Below is a small trained network, with its code and all its weights. Each question gives an input and a class and asks what happens when units are switched off, that is, made to give their printed mean instead of their output.

import numpy as np


def w(rows, s, z=0):
    codes = np.array(rows[::2]) - 128.0
    scale = np.full(codes.shape[1], s)
    scale[-1] = z or s
    return codes * scale


def f(y):
    return y / 2 * (1 + np.tanh(0.7978845608 * (y + 0.044715 * y**3)))


def log_softmax(a):
    a = a - a.max(-1, keepdims=True)
    return a - np.log(np.exp(a).sum(-1, keepdims=True))


def net(x, mask):
    res = np.array(x, float).reshape(1, 5) / 4 @ E
    y = f(res @ A[0][:, :-1].T + A[0][:, -1])
    res = res + np.where(mask, y, B[0][:, -1]) @ B[0][:, :-1]
    return log_softmax(res[-1] @ U[:, :-1].T + U[:, -1])


A, B = {}, {}
E = w([
[145,126,99,114,123,140,147,112,107,129,120],'x0',
[174,197,147,25,1,215,49,164,133,206,100],'x1',
[59,22,219,18,137,162,104,133,52,46,39],'x2',
[123,122,133,123,130,129,128,119,141,135,127],'x3',
[124,204,146,207,187,122,50,11,44,194,22],'x4',
],0.0092)
A[0] = w([
[129,104,107,94,123,98,170,178,153,181,213,68],'neuron 0',
[95,113,106,88,114,119,181,135,147,80,190,130],'neuron 1',
[78,24,113,64,42,123,210,217,178,94,255,166],'neuron 2',
[105,101,147,100,103,94,155,174,172,104,152,105],'neuron 3',
[154,172,103,190,157,116,67,38,115,184,105,132],'neuron 4',
[114,37,163,107,91,132,94,181,88,97,83,15],'neuron 5',
[78,56,151,157,208,72,201,91,115,73,155,66],'neuron 6',
[62,55,208,29,139,164,147,142,54,91,76,64],'neuron 7',
[155,191,149,46,15,194,53,156,142,170,111,26],'neuron 8',
[123,81,168,41,193,181,103,145,120,67,60,105],'neuron 9',
[164,210,75,200,114,149,176,163,194,221,232,38],'neuron 10',
[173,193,160,21,20,164,35,171,135,198,86,82],'neuron 11',
[62,67,86,190,246,8,199,100,114,63,132,96],'neuron 12',
[119,152,184,169,117,108,91,65,80,90,84,58],'neuron 13',
[169,57,129,55,63,125,213,213,188,60,246,158],'neuron 14',
[85,103,187,113,180,127,127,106,76,103,50,130],'neuron 15',
[100,195,152,191,171,133,88,97,60,164,6,141],'neuron 16',
[171,215,62,215,133,91,137,117,188,186,158,2],'neuron 17',
[140,110,187,196,155,126,62,124,52,143,50,92],'neuron 18',
[93,89,154,99,137,152,131,140,111,99,67,145],'neuron 19',
[94,102,83,177,214,85,195,125,111,64,139,70],'neuron 20',
[93,162,158,169,176,116,76,14,59,200,34,177],'neuron 21',
[132,109,172,75,106,154,162,237,136,54,154,29],'neuron 22',
],0.0087,0.003)
B[0] = w([
[117,101,162,118,125,115,120,86,135,127,168,169],'neuron 0',
[142,89,151,166,100,151,134,132,97,112,137,174],'neuron 1',
[49,37,204,243,46,161,64,51,64,106,87,251],'neuron 2',
[105,103,149,119,126,151,140,111,100,80,131,170],'neuron 3',
[124,57,179,196,45,115,83,80,127,151,130,210],'neuron 4',
[186,181,89,52,110,59,111,185,190,94,190,184],'neuron 5',
[79,181,95,90,220,177,206,152,101,192,87,211],'neuron 6',
[242,175,58,94,59,53,129,195,242,58,234,232],'neuron 7',
[58,211,47,108,255,174,187,188,84,214,55,229],'neuron 8',
[199,156,89,86,68,85,124,156,149,73,195,206],'neuron 9',
[232,155,55,67,82,26,141,204,217,60,211,224],'neuron 10',
[35,228,74,68,239,215,221,185,39,185,33,247],'neuron 11',
[96,219,63,80,208,230,228,180,114,215,38,246],'neuron 12',
[105,141,140,182,131,112,135,86,167,111,111,175],'neuron 13',
[71,34,210,226,83,143,37,39,85,68,76,246],'neuron 14',
[179,147,144,98,74,73,103,162,191,92,194,195],'neuron 15',
[102,54,197,190,113,160,70,60,102,123,89,226],'neuron 16',
[210,146,79,66,50,51,107,155,224,72,199,213],'neuron 17',
[78,68,163,141,106,113,89,112,127,88,114,194],'neuron 18',
[187,136,93,69,46,71,141,171,186,78,176,180],'neuron 19',
[101,233,59,123,198,170,162,207,108,220,76,202],'neuron 20',
[80,60,204,216,68,165,56,12,80,72,118,244],'neuron 21',
[134,115,156,149,128,134,122,140,78,134,130,194],'neuron 22',
],0.008,0.019)
U = w([
[73,28,207,225,84,135,48,41,72,75,66,255],'0',
[65,208,74,90,245,189,196,176,71,182,22,53],'1',
[214,138,77,96,65,7,105,169,211,53,215,27],'2',
],0.011,0.005)

Each question gives the input, the list of numbers given to net, and the class t.
The units are the neurons (one row each of A and B). Each row of codes is followed by its name. A weight is (code - 128) times the scale printed after its matrix; where a second scale follows, it is the last column's (A, B and U).
mask holds one flag per neuron, in row order. A switched-off neuron (its flag False) gives its mean, the last column of its row in B, instead of its output. The means were averaged over made-up inputs and are rounded, as every weight is.
A unit's drop is (log p(t) with every unit on - log p(t) with that unit switched off) / (log p(t) with every unit on - log p(t) with every unit switched off).
The circuit of an input: a set's keep is (log p(t) with only the set's units on - log p(t) with every unit switched off) / (log p(t) with every unit on - log p(t) with every unit switched off). Starting from the 12 units with the biggest drops (on a tie, the unit counted first), units are removed one at a time, each time the one whose removal leaves the highest keep (on an exact tie, the one counted first), for as long as the keep stays at least 0.8.
circuit, biggest first: the units of the circuit, biggest drop first
k most important neurons: the k neurons with the biggest drops, biggest first
drop of u: that unit's drop, to one decimal
input [2,-6,2,-2,-4], class 1: circuit, biggest first => (neuron 12)
input [5,4,-5,3,4], class 2: 3 most important neurons => (neuron 10; neuron 2; neuron 17)
input [-4,4,7,2,6], class 2: 3 most important neurons => (neuron 7; neuron 2; neuron 14)
input [-5,-7,7,5,-5], class 1: 4 most important neurons => (neuron 12; neuron 6; neuron 20; neuron 10)
input [1,-6,-8,2,6], class 2: 2 most important neurons => (neuron 17; neuron 10)
input [-5,7,-2,-1,6], class 1: 2 most important neurons => (neuron 11; neuron 8)
input [2,-7,-4,-4,-7], class 0: 4 most important neurons => (neuron 14; neuron 2; neuron 11; neuron 8)
input [6,-7,0,-4,-8], class 0: 2 most important neurons => (neuron 14; neuron 2)
input [-4,1,-8,-3,-8], class 0: 2 most important neurons => (neuron 14; neuron 2)
input [-2,-6,-1,1,-7], class 0: 2 most important neurons => (neuron 2; neuron 14)
input [7,5,-2,3,-8], class 0: drop of neuron 10 => 0.0
input [0,3,5,6,-3], class 2: drop of neuron 7 => 0.1
input [0,8,4,0,5], class 1: drop of neuron 11 => 1.4
input [7,-5,7,0,-3], class 2: circuit, biggest first => (neuron 7)
